151	153	124	112	141	113	110	129
What is the entry just right of 110?
A: 129
What is the entry just right of 141?
A: 113

W = [131 127 121 125 157]
The entry just left of the centre entry -> 127
The entry at the centre: 121

A =
[[140 154 113 103]
 [122 147 142 120]]
Indices start at 0.
The entry in row 1 and column 0: 122
The top-left entry -> 140
The entry directly above 142 -> 113

a =
149	139	146	142	150
144	138	139	149	143
146	142	141	139	139
Counting starts at 0.
The centre entry -> 139
The entry directly below the smallest entry is 142
What is the entry at row 0, column 0?
Answer: 149
What is the bottom-left entry?
Answer: 146
